Below is a small trained network, with its code and all its weights. Each question gives an input and a class and asks what happens when units are switched off, that is, made to give their printed mean instead of their output.

import numpy as np


def w(rows, s, z=0):
    codes = np.array(rows[::2]) - 128.0
    scale = np.full(codes.shape[1], s)
    scale[-1] = z or s
    return codes * scale


def norm(h):
    return h / np.sqrt((h * h).mean(-1, keepdims=True) + 1e-5)


def f(y):
    return np.maximum(y, 0)


def log_softmax(a):
    a = a - a.max(-1, keepdims=True)
    return a - np.log(np.exp(a).sum(-1, keepdims=True))


def net(x, mask):
    res = np.array(x, float).reshape(1, 4) / 4 @ E
    u = 0
    for l in range(3):
        y = f(norm(res) @ A[l][:, :-1].T + A[l][:, -1])
        res = res + np.where(mask[u : u + 3], y, B[l][:, -1]) @ B[l][:, :-1]
        u += 3
    return log_softmax(norm(res)[-1] @ U[:, :-1].T + U[:, -1])


A, B = {}, {}
E = w([
[143,251,136,161,108,190,8,2,212],'x0',
[129,79,212,204,17,82,198,43,191],'x1',
[182,97,140,145,144,141,128,116,86],'x2',
[177,98,135,139,136,124,110,131,132],'x3',
],0.0079)
A[0] = w([
[96,35,134,121,127,25,227,201,109,55],'L0N0',
[108,53,105,108,166,77,202,250,116,161],'L0N1',
[115,48,150,144,63,73,227,147,133,2],'L0N2',
],0.012,0.002)
B[0] = w([
[115,104,43,79,138,215,163,205,133,250],'L0N0',
[149,136,183,178,109,1,98,35,98,245],'L0N1',
[103,149,170,133,136,208,113,160,156,225],'L0N2',
],0.012,0.016)
A[1] = w([
[147,127,56,97,166,130,146,161,104,5],'L1N0',
[94,111,68,115,69,79,97,137,91,49],'L1N1',
[100,113,129,136,123,8,135,107,45,157],'L1N2',
],0.016,0.0018)
B[1] = w([
[107,174,127,109,110,139,88,55,180,179],'L1N0',
[231,91,144,136,154,99,97,120,45,181],'L1N1',
[126,164,90,19,74,1,65,166,112,254],'L1N2',
],0.009,0.011)
A[2] = w([
[113,69,194,192,57,67,230,6,195,54],'L2N0',
[126,30,86,111,142,212,212,214,104,3],'L2N1',
[156,150,102,145,193,148,103,156,171,192],'L2N2',
],0.016,0.0016)
B[2] = w([
[169,2,31,169,117,108,134,47,194,200],'L2N0',
[91,117,176,175,5,138,151,243,163,248],'L2N1',
[102,165,107,119,185,177,135,164,105,172],'L2N2',
],0.017,0.015)
U = w([
[158,128,94,36,89,2,74,136,80,214],'0',
[166,19,34,183,96,144,124,6,241,145],'1',
[137,160,188,120,130,142,219,55,113,3],'2',
[108,249,91,104,255,251,72,94,131,215],'3',
[80,95,176,159,5,165,175,233,176,189],'4',
[121,123,195,138,191,150,165,110,119,15],'5',
],0.0088,0.0038)

Each question gives the input, the list of numbers given to net, and the class t.
The units are the neurons (one row each of A and B). Each row of codes is followed by its name. A weight is (code - 128) times the scale printed after its matrix; where a second scale follows, it is the last column's (A, B and U).
mask holds one flag per neuron, layer by layer. A switched-off neuron (its flag False) gives its mean, the last column of its row in B, instead of its output. The means were averaged over made-up inputs and are rounded, as every weight is.
A unit's drop is (log p(t) with every unit on - log p(t) with that unit switched off) / (log p(t) with every unit on - log p(t) with every unit switched off).
The circuit of an input: a set's keep is (log p(t) with only the set's units on - log p(t) with every unit switched off) / (log p(t) with every unit on - log p(t) with every unit switched off). Starting from all 9 units, units are removed one at a time, each time the one whose removal leaves the highest keep (on an exact tie, the one counted first), for as long as the keep stays at least 0.8.
circuit, biggest first: the units of the circuit, biggest drop first
top k neurons: the k neurons with the biggest drops, biggest first
drop when u is switched off: that unit's drop, to one decimal
input [7,0,3,-3], class 3: circuit, biggest first -> L2N1, L2N0
input [5,-4,-4,-1], class 3: top 2 neurons -> L0N1, L2N1
input [-3,-1,0,-8], class 0: circuit, biggest first -> L0N1
input [8,1,0,-6], class 1: top 3 neurons -> L0N2, L0N0, L1N2
input [-8,0,6,6], class 0: top 2 neurons -> L0N1, L1N2
input [5,1,0,7], class 1: top 3 neurons -> L0N2, L0N0, L1N2
input [4,-6,-7,-8], class 3: top 2 neurons -> L0N1, L2N1
input [5,1,-5,-8], class 1: top 4 neurons -> L0N2, L0N0, L1N2, L0N1
input [6,2,-6,-6], class 1: top 2 neurons -> L0N0, L0N2
input [3,-4,1,7], class 3: top 2 neurons -> L0N1, L2N1
input [4,3,-3,-1], class 1: top 2 neurons -> L0N0, L0N1
input [2,-2,-4,4], class 3: top 3 neurons -> L0N1, L2N1, L1N2
input [-3,-1,5,8], class 0: drop when L2N0 is switched off -> 0.0
input [6,-5,-4,-2], class 3: circuit, biggest first -> L2N1
input [-7,-5,1,-8], class 0: drop when L0N1 is switched off -> 2.3
input [6,-6,-6,-6], class 3: drop when L2N1 is switched off -> 0.2
input [3,5,-3,-1], class 1: drop when L0N0 is switched off -> 2.8
